Here is a tiny trained network, its code and every weight. The questions are about switching its units off for an input and a target symbol, where a switched-off unit gives its printed mean instead of its output.

import numpy as np


def w(rows, s, z=0):
    codes = np.array(rows[::2]) - 128.0
    scale = np.full(codes.shape[1], s)
    scale[-1] = z or s
    return codes * scale


def norm(h):
    return h / np.sqrt((h * h).mean(-1, keepdims=True) + 1e-5)


def f(y):
    return np.maximum(y, 0)


def softmax(a):
    e = np.exp(a - a.max(-1, keepdims=True))
    return e / e.sum(-1, keepdims=True)


def log_softmax(a):
    a = a - a.max(-1, keepdims=True)
    return a - np.log(np.exp(a).sum(-1, keepdims=True))


def net(x, mask):
    ids = ['ΘΦαβεξσ'.index(c) for c in x.split()]
    T = len(ids)
    res = E[ids] + P[:T]
    u = 0
    for l in range(2):
        q, k, v = (norm(res) @ M[l].T for M in (Q, K, V))
        z = softmax(np.where(np.tri(T) > 0, q @ k.T / 2**0.5, -1e9)) @ v
        res = res + np.where(mask[u], z, O[l][:, -1]) @ O[l][:, :-1]
        u += 1
        y = f(norm(res) @ A[l][:, :-1].T + A[l][:, -1])
        res = res + np.where(mask[u : u + 12], y, B[l][:, -1]) @ B[l][:, :-1]
        u += 12
    return log_softmax(norm(res)[-1] @ U[:, :-1].T + U[:, -1])


Q, K, V, O, A, B = {}, {}, {}, {}, {}, {}
E = w([
[106,195,144,108],'Θ',
[57,119,117,143],'Φ',
[128,132,102,78],'α',
[96,137,161,179],'β',
[84,2,73,121],'ε',
[82,144,127,207],'ξ',
[116,73,75,87],'σ',
],0.019)
P = w([
[254,49,90,153],'0',
[196,39,203,74],'1',
[168,94,181,68],'2',
[146,132,163,71],'3',
[115,156,159,72],'4',
[95,197,105,88],'5',
[55,188,142,56],'6',
[68,225,68,91],'7',
],0.0045)
Q[0] = w([
[10,67,135,250],'L0H1',
[177,223,215,144],'L0H1',
],0.011)
K[0] = w([
[7,89,131,217],'L0H1',
[171,197,248,178],'L0H1',
],0.014)
V[0] = w([
[240,113,199,104],'L0H1',
[254,122,126,130],'L0H1',
],0.0075)
O[0] = w([
[96,196,2,149,6],'L0H1',
[81,219,57,179,2],'L0H1',
],0.0057,0.0053)
A[0] = w([
[148,90,119,70,142],'L0N1',
[203,174,217,123,74],'L0N2',
[163,174,225,31,167],'L0N3',
[67,255,165,114,159],'L0N4',
[109,96,146,156,170],'L0N5',
[124,132,116,151,81],'L0N6',
[163,201,123,143,83],'L0N7',
[99,172,159,212,154],'L0N8',
[177,172,136,90,141],'L0N9',
[136,76,108,137,90],'L0N10',
[129,131,79,93,250],'L0N11',
[66,165,187,110,123],'L0N12',
],0.0097,0.002)
B[0] = w([
[138,130,119,76,219],'L0N1',
[5,161,22,197,179],'L0N2',
[207,245,66,214,254],'L0N3',
[1,27,46,33,200],'L0N4',
[205,70,143,80,204],'L0N5',
[135,118,170,144,129],'L0N6',
[129,78,26,154,144],'L0N7',
[63,10,96,75,175],'L0N8',
[185,139,75,179,161],'L0N9',
[111,86,140,75,179],'L0N10',
[75,130,35,131,191],'L0N11',
[94,180,125,63,216],'L0N12',
],0.0094,0.0059)
Q[1] = w([
[2,28,79,162],'L1H1',
[117,194,179,125],'L1H1',
],0.0054)
K[1] = w([
[2,148,84,131],'L1H1',
[190,66,153,166],'L1H1',
],0.0053)
V[1] = w([
[115,39,2,201],'L1H1',
[195,108,91,100],'L1H1',
],0.0078)
O[1] = w([
[177,122,255,207,254],'L1H1',
[226,171,46,175,157],'L1H1',
],0.0057,0.0064)
A[1] = w([
[72,197,93,144,4],'L1N1',
[100,123,190,198,97],'L1N2',
[200,108,71,156,98],'L1N3',
[218,183,95,42,178],'L1N4',
[87,185,50,98,89],'L1N5',
[77,134,83,94,150],'L1N6',
[223,138,173,128,79],'L1N7',
[155,224,66,127,83],'L1N8',
[189,147,108,66,92],'L1N9',
[153,144,154,21,127],'L1N10',
[70,83,104,54,130],'L1N11',
[57,157,22,2,104],'L1N12',
],0.0097,0.0022)
B[1] = w([
[76,49,138,141,161],'L1N1',
[162,77,154,112,160],'L1N2',
[136,199,167,108,155],'L1N3',
[133,185,167,145,194],'L1N4',
[123,71,112,199,190],'L1N5',
[108,157,148,84,186],'L1N6',
[88,102,147,88,151],'L1N7',
[188,113,105,236,173],'L1N8',
[100,163,136,144,167],'L1N9',
[142,75,68,171,199],'L1N10',
[93,224,157,149,237],'L1N11',
[157,78,141,3,255],'L1N12',
],0.017,0.0075)
U = w([
[60,93,29,158,109],'Θ',
[131,100,118,112,28],'Φ',
[221,129,106,180,224],'α',
[30,167,176,198,185],'β',
[171,1,216,149,133],'ε',
[127,111,136,143,2],'ξ',
[148,190,187,51,158],'σ',
],0.0081,0.0035)

Each question gives the input, a string of symbols that net reads in full, and the target symbol t.
The units are the heads (2 rows each of Q, K, V and O) and the neurons (one row each of A and B). Each row of codes is followed by its name. A weight is (code - 128) times the scale printed after its matrix; where a second scale follows, it is the last column's (O, A, B and U).
mask holds one flag per unit, layer by layer, with each layer's heads first. A switched-off unit (its flag False) gives its mean, the last column of its rows in O or B, instead of its output. The means were averaged over made-up inputs and are rounded, as every weight is.
A unit's drop is (log p(t) with every unit on - log p(t) with that unit switched off) / (log p(t) with every unit on - log p(t) with every unit switched off).
The circuit of an input: a set's keep is (log p(t) with only the set's units on - log p(t) with every unit switched off) / (log p(t) with every unit on - log p(t) with every unit switched off). Starting from the 12 units with the biggest drops (on a tie, the unit counted first), units are removed one at a time, each time the one whose removal leaves the highest keep (on an exact tie, the one counted first), for as long as the keep stays at least 0.8.
units of the circuit, in order: the units of the circuit, biggest drop first
k most important neurons: the k neurons with the biggest drops, biggest first
k most important neurons of layer l: the k neurons of layer l with the biggest drops, biggest first
drop when u is switched off: that unit's drop, to one decimal
input Φ Φ β ξ, target ε: units of the circuit, in order -> (L1N2)
input Φ α ε σ α β, target ε: 3 most important neurons -> (L1N2 L1N11 L0N3)
input β Θ β ε Φ, target ε: 2 most important neurons -> (L1N11 L1N10)
input Θ ξ ξ α β σ α Φ, target ε: 4 most important neurons of layer 0 -> (L0N4 L0N11 L0N8 L0N2)
input ε ε Θ Φ Φ Φ Φ, target σ: 2 most important neurons -> (L0N3 L1N4)
input α Φ Φ, target β: 2 most important neurons -> (L1N12 L0N8)
input ε Φ Φ, target β: 3 most important neurons -> (L1N12 L0N3 L1N4)
input ε σ α Θ, target Θ: 2 most important neurons of layer 0 -> (L0N4 L0N3)
input ε Θ Φ σ ε β, target ε: 4 most important neurons -> (L1N2 L1N11 L0N4 L0N3)
input Φ Φ ε Θ Θ ε Φ, target σ: 4 most important neurons -> (L0N12 L0N3 L1N4 L0N8)
input Φ Φ β σ σ, target σ: 2 most important neurons of layer 0 -> (L0N4 L0N8)
input β Θ Θ ε ε Φ ξ, target ε: 3 most important neurons of layer 0 -> (L0N4 L0N1 L0N11)
input Θ Φ α, target α: 2 most important neurons of layer 1 -> (L1N8 L1N5)
input ε Θ Θ ε ε α, target α: 2 most important neurons of layer 1 -> (L1N8 L1N11)
input β Φ σ σ ξ Φ σ Θ, target Θ: 2 most important neurons of layer 1 -> (L1N5 L1N8)
input β Θ β, target β: 2 most important neurons of layer 0 -> (L0N8 L0N1)
input β β σ, target σ: drop when L0H1 is switched off -> -0.1
